Here is a tiny trained network, its code and every weight. The questions are about switching its units off for an input and a class, where a switched-off unit gives its printed mean instead of its output.

import numpy as np


def w(rows, s, z=0):
    codes = np.array(rows[::2]) - 128.0
    scale = np.full(codes.shape[1], s)
    scale[-1] = z or s
    return codes * scale


def norm(h):
    return h / np.sqrt((h * h).mean(-1, keepdims=True) + 1e-5)


def f(y):
    return y / 2 * (1 + np.tanh(0.7978845608 * (y + 0.044715 * y**3)))


def log_softmax(a):
    a = a - a.max(-1, keepdims=True)
    return a - np.log(np.exp(a).sum(-1, keepdims=True))


def net(x, mask):
    res = np.array(x, float).reshape(1, 5) / 4 @ E
    u = 0
    for l in range(2):
        y = f(norm(res) @ A[l][:, :-1].T + A[l][:, -1])
        res = res + np.where(mask[u : u + 9], y, B[l][:, -1]) @ B[l][:, :-1]
        u += 9
    return log_softmax(norm(res)[-1] @ U[:, :-1].T + U[:, -1])


A, B = {}, {}
E = w([
[141,76,201,160,218,146,148,189,3],'x0',
[175,195,166,99,210,71,187,71,150],'x1',
[147,124,141,144,117,124,148,146,148],'x2',
[139,117,139,147,123,141,129,96,129],'x3',
[188,82,149,32,63,110,154,117,64],'x4',
],0.0071)
A[0] = w([
[118,173,143,190,192,113,99,125,185,4],'0.n1',
[200,183,139,107,248,159,114,104,131,65],'0.n2',
[95,153,138,242,212,156,94,158,135,10],'0.n3',
[129,99,145,217,254,142,150,168,57,38],'0.n4',
[123,91,97,203,101,231,65,201,90,93],'0.n5',
[119,142,102,129,122,55,151,164,110,38],'0.n6',
[189,167,156,151,216,109,174,122,162,29],'0.n7',
[204,119,194,86,90,113,121,122,60,47],'0.n8',
[146,163,134,107,187,121,143,92,137,19],'0.n9',
],0.0084,0.0024)
B[0] = w([
[132,139,43,108,132,185,196,115,139,184],'0.n1',
[112,97,152,173,96,71,184,118,122,196],'0.n2',
[119,14,48,105,159,182,176,144,98,215],'0.n3',
[186,227,186,109,111,158,53,149,157,254],'0.n4',
[71,121,151,161,93,55,161,97,123,250],'0.n5',
[105,62,161,146,117,197,105,4,109,121],'0.n6',
[48,99,132,127,80,79,90,95,103,196],'0.n7',
[101,119,82,85,170,177,166,148,112,217],'0.n8',
[89,116,116,135,85,73,107,159,138,155],'0.n9',
],0.013,0.007)
A[1] = w([
[163,180,84,139,111,107,95,73,235,12],'1.n1',
[87,44,159,185,121,14,130,96,95,44],'1.n2',
[135,138,148,110,68,101,109,129,103,103],'1.n3',
[180,98,123,38,140,144,166,129,101,6],'1.n4',
[76,158,94,187,178,145,73,144,171,42],'1.n5',
[221,69,177,131,165,110,93,149,73,70],'1.n6',
[130,81,151,153,91,157,143,146,141,78],'1.n7',
[180,5,48,78,206,166,165,120,114,49],'1.n8',
[124,178,147,101,208,82,193,66,127,108],'1.n9',
],0.012,0.0012)
B[1] = w([
[182,159,254,133,224,188,58,207,48,190],'1.n1',
[83,75,162,77,41,31,66,106,159,255],'1.n2',
[110,110,108,190,212,115,176,109,153,185],'1.n3',
[113,125,49,204,143,128,189,94,159,191],'1.n4',
[216,94,92,76,101,94,207,59,122,151],'1.n5',
[199,176,147,112,150,159,23,110,215,161],'1.n6',
[99,193,122,77,181,32,135,50,153,152],'1.n7',
[200,156,52,164,152,197,222,124,126,237],'1.n8',
[52,49,69,151,22,117,110,139,131,161],'1.n9',
],0.0083,0.0095)
U = w([
[31,44,182,134,10,2,88,102,128,131],'0',
[170,93,17,150,128,208,246,111,109,39],'1',
[204,186,250,134,161,185,19,172,117,255],'2',
],0.008,0.00091)

Each question gives the input, the list of numbers given to net, and the class t.
The units are the neurons (one row each of A and B). Each row of codes is followed by its name. A weight is (code - 128) times the scale printed after its matrix; where a second scale follows, it is the last column's (A, B and U).
mask holds one flag per neuron, layer by layer. A switched-off neuron (its flag False) gives its mean, the last column of its row in B, instead of its output. The means were averaged over made-up inputs and are rounded, as every weight is.
A unit's drop is (log p(t) with every unit on - log p(t) with that unit switched off) / (log p(t) with every unit on - log p(t) with every unit switched off).
The circuit of an input: a set's keep is (log p(t) with only the set's units on - log p(t) with every unit switched off) / (log p(t) with every unit on - log p(t) with every unit switched off). Starting from the 12 units with the biggest drops (on a tie, the unit counted first), units are removed one at a time, each time the one whose removal leaves the highest keep (on an exact tie, the one counted first), for as long as the keep stays at least 0.8.
circuit, biggest first: the units of the circuit, biggest drop first
k most important neurons: the k neurons with the biggest drops, biggest first
k most important neurons of layer l: the k neurons of layer l with the biggest drops, biggest first
drop of u: that unit's drop, to one decimal
input [-8,0,-6,8,5], class 2: circuit, biggest first -> (0.n3; 1.n1)
input [6,-2,2,2,4], class 2: circuit, biggest first -> (0.n4)
input [-7,0,4,1,8], class 1: 2 most important neurons -> (0.n4; 1.n4)
input [-6,4,1,0,-4], class 2: 3 most important neurons of layer 0 -> (0.n5; 0.n3; 0.n8)
input [4,4,7,-1,-3], class 0: 2 most important neurons -> (0.n7; 0.n2)
input [-8,1,1,-6,8], class 1: 2 most important neurons of layer 1 -> (1.n4; 1.n6)
input [-1,6,-2,3,-6], class 0: 4 most important neurons -> (0.n7; 0.n2; 0.n9; 0.n8)
input [-7,-6,1,5,-1], class 2: 2 most important neurons -> (1.n1; 0.n3)
input [-7,4,3,6,8], class 1: 2 most important neurons of layer 0 -> (0.n4; 0.n5)
input [6,5,-8,7,1], class 2: 4 most important neurons -> (0.n4; 0.n5; 1.n6; 1.n2)
input [-4,0,6,-5,-2], class 2: 3 most important neurons -> (0.n3; 1.n1; 0.n8)
input [-5,-3,2,8,2], class 2: 2 most important neurons of layer 0 -> (0.n3; 0.n5)
input [-5,0,7,6,-3], class 2: 2 most important neurons of layer 0 -> (0.n3; 0.n8)
input [4,5,-4,4,-3], class 0: circuit, biggest first -> (0.n7)
input [1,8,-8,2,-7], class 0: 4 most important neurons -> (0.n2; 0.n7; 0.n9; 0.n8)
input [-8,-1,5,3,-6], class 2: 3 most important neurons -> (1.n1; 0.n3; 0.n8)
input [-8,3,8,5,6], class 2: 2 most important neurons -> (1.n1; 0.n3)
input [5,-3,4,-3,8], class 1: drop of 0.n8 -> 0.1
input [1,8,1,8,-7], class 0: drop of 0.n7 -> 3.5
input [-8,3,-8,3,0], class 2: circuit, biggest first -> (1.n1)
input [1,5,-4,7,-5], class 0: drop of 0.n7 -> 5.0
